Questions about the grid below. Indices start at 1.
1) Give the entry directly above the smallest entry.
2) Give the entry directly below 108.
3) Give the entry in row 3 and column 1.
4) Give the entry in row 3 and column 2.
5) Give the entry just left of the smallest entry.
6) Give the entry at row 2, column 1.
7) Give the top entry of the column that holds the smallest entry.
8) Give the entry just right of 127.
138,108,167,122,90
115,106,166,139,98
90,89,161,135,96
96,96,164,127,90
96,104,158,156,114
99,99,164,150,96
120,139,72,171,194
121,113,160,141,102
1) 164
2) 106
3) 90
4) 89
5) 139
6) 115
7) 167
8) 90
